Below is a small trained network, with its code and all its weights. Each question gives an input and a class and asks what happens when units are switched off, that is, made to give their printed mean instead of their output.

import numpy as np


def w(rows, s, z=0):
    codes = np.array(rows[::2]) - 128.0
    scale = np.full(codes.shape[1], s)
    scale[-1] = z or s
    return codes * scale


def f(y):
    return np.maximum(y, 0)


def log_softmax(a):
    a = a - a.max(-1, keepdims=True)
    return a - np.log(np.exp(a).sum(-1, keepdims=True))


def net(x, mask):
    res = np.array(x, float).reshape(1, 7) / 4 @ E
    y = f(res @ A[0][:, :-1].T + A[0][:, -1])
    res = res + np.where(mask, y, B[0][:, -1]) @ B[0][:, :-1]
    return log_softmax(res[-1] @ U[:, :-1].T + U[:, -1])


A, B = {}, {}
E = w([
[168,94,86,99,204,68,139,113,114,66],'x0',
[63,193,113,94,130,198,90,123,156,29],'x1',
[74,127,142,171,169,97,177,227,150,26],'x2',
[129,148,2,132,176,181,97,124,159,100],'x3',
[114,136,110,34,213,61,28,228,50,106],'x4',
[149,114,245,228,143,138,75,78,103,88],'x5',
[212,94,93,70,145,130,142,152,64,85],'x6',
],0.0081)
A[0] = w([
[112,143,136,204,140,168,125,89,156,162,70],'neuron 0',
[99,141,166,161,91,126,185,79,167,134,1],'neuron 1',
[143,136,40,56,218,113,47,194,89,114,217],'neuron 2',
[144,92,42,181,138,128,203,178,179,137,209],'neuron 3',
[137,167,171,154,76,184,96,119,150,173,133],'neuron 4',
[178,126,36,107,78,254,185,84,143,131,164],'neuron 5',
[227,22,165,116,116,74,166,176,17,187,138],'neuron 6',
[187,97,147,131,84,127,151,65,124,197,52],'neuron 7',
[169,127,53,117,71,205,159,96,131,117,128],'neuron 8',
[54,164,50,65,84,113,176,175,160,222,159],'neuron 9',
[123,113,142,54,157,96,104,146,102,109,190],'neuron 10',
[89,147,165,135,82,140,69,112,120,121,65],'neuron 11',
[101,179,180,162,71,187,106,102,139,173,88],'neuron 12',
[212,71,110,115,102,97,111,61,110,245,164],'neuron 13',
[105,159,143,150,51,184,112,127,107,197,97],'neuron 14',
[39,142,183,145,162,70,113,145,111,62,45],'neuron 15',
[104,149,167,143,74,204,102,109,126,178,140],'neuron 16',
],0.0084,0.0035)
B[0] = w([
[151,147,119,90,124,107,155,142,131,90,169],'neuron 0',
[122,115,92,126,158,111,105,146,101,147,167],'neuron 1',
[152,125,57,118,161,129,79,211,47,151,248],'neuron 2',
[84,136,110,118,169,88,155,153,133,95,184],'neuron 3',
[183,136,122,113,91,132,122,180,121,95,175],'neuron 4',
[247,161,116,124,78,210,140,129,125,120,198],'neuron 5',
[88,121,171,99,146,72,153,110,158,107,208],'neuron 6',
[129,74,89,136,170,155,102,107,114,182,173],'neuron 7',
[224,142,125,133,83,174,118,123,127,134,175],'neuron 8',
[125,148,211,6,84,72,174,109,162,110,197],'neuron 9',
[187,133,112,75,104,119,135,165,106,108,184],'neuron 10',
[149,145,113,114,113,136,125,180,108,100,154],'neuron 11',
[192,158,121,116,110,132,135,173,98,111,182],'neuron 12',
[114,72,127,117,192,131,77,93,164,202,196],'neuron 13',
[180,150,100,126,102,163,128,108,121,131,170],'neuron 14',
[179,126,135,124,117,181,130,82,162,153,167],'neuron 15',
[168,163,111,104,109,149,132,160,108,93,178],'neuron 16',
],0.012,0.017)
U = w([
[151,125,129,135,97,228,108,9,217,164,167],'0',
[6,152,111,164,75,155,103,87,103,185,2],'1',
[154,208,147,80,59,130,200,170,123,51,164],'2',
[145,141,29,135,143,179,22,191,34,147,121],'3',
[59,79,171,89,196,41,110,106,179,151,203],'4',
[13,190,106,130,70,121,114,128,117,165,34],'5',
[26,105,90,236,194,112,203,116,195,89,103],'6',
[96,94,254,201,67,98,140,116,148,144,52],'7',
],0.0094,0.0041)

Each question gives the input, the list of numbers given to net, and the class t.
The units are the neurons (one row each of A and B). Each row of codes is followed by its name. A weight is (code - 128) times the scale printed after its matrix; where a second scale follows, it is the last column's (A, B and U).
mask holds one flag per neuron, in row order. A switched-off neuron (its flag False) gives its mean, the last column of its row in B, instead of its output. The means were averaged over made-up inputs and are rounded, as every weight is.
A unit's drop is (log p(t) with every unit on - log p(t) with that unit switched off) / (log p(t) with every unit on - log p(t) with every unit switched off).
The circuit of an input: a set's keep is (log p(t) with only the set's units on - log p(t) with every unit switched off) / (log p(t) with every unit on - log p(t) with every unit switched off). Starting from the 12 units with the biggest drops (on a tie, the unit counted first), units are removed one at a time, each time the one whose removal leaves the highest keep (on an exact tie, the one counted first), for as long as the keep stays at least 0.8.
units of the circuit, in order: the units of the circuit, biggest drop first
most important unit: the unit with the biggest drop
top k neurons: the k neurons with the biggest drops, biggest first
drop of u: that unit's drop, to one decimal
input [-4,-2,-3,7,-4,-8,-5], class 2: most important unit => neuron 9
input [-3,-8,1,-2,-6,0,7], class 4: units of the circuit, in order => (neuron 6; neuron 13)
input [-6,-6,-3,3,-6,-4,3], class 0: top 2 neurons => (neuron 13; neuron 2)
input [-1,0,4,-2,3,-5,1], class 2: top 2 neurons => (neuron 9; neuron 13)
input [4,-4,5,-3,7,6,-3], class 4: units of the circuit, in order => (neuron 6; neuron 5)
input [7,8,7,-5,4,7,-2], class 3: top 2 neurons => (neuron 9; neuron 6)
input [-1,-7,-6,-3,-3,8,1], class 4: top 2 neurons => (neuron 6; neuron 2)
input [-6,-3,3,0,6,7,-7], class 2: top 3 neurons => (neuron 2; neuron 13; neuron 7)
input [1,-4,-3,-3,-4,-8,-1], class 0: top 2 neurons => (neuron 5; neuron 13)
input [-8,-4,5,2,7,-7,-6], class 2: top 2 neurons => (neuron 9; neuron 13)
input [-4,-3,-3,7,-8,-6,-2], class 2: top 3 neurons => (neuron 9; neuron 3; neuron 0)
input [1,-7,0,3,-4,-2,-3], class 0: top 2 neurons => (neuron 2; neuron 5)
input [-7,-2,2,-6,6,2,-2], class 2: drop of neuron 2 => 0.6
input [4,6,3,-3,1,-2,0], class 3: units of the circuit, in order => (neuron 9)
input [-6,-4,6,8,-2,-8,1], class 2: drop of neuron 9 => 0.0
input [7,0,-7,-7,-4,6,-7], class 3: drop of neuron 12 => 0.2
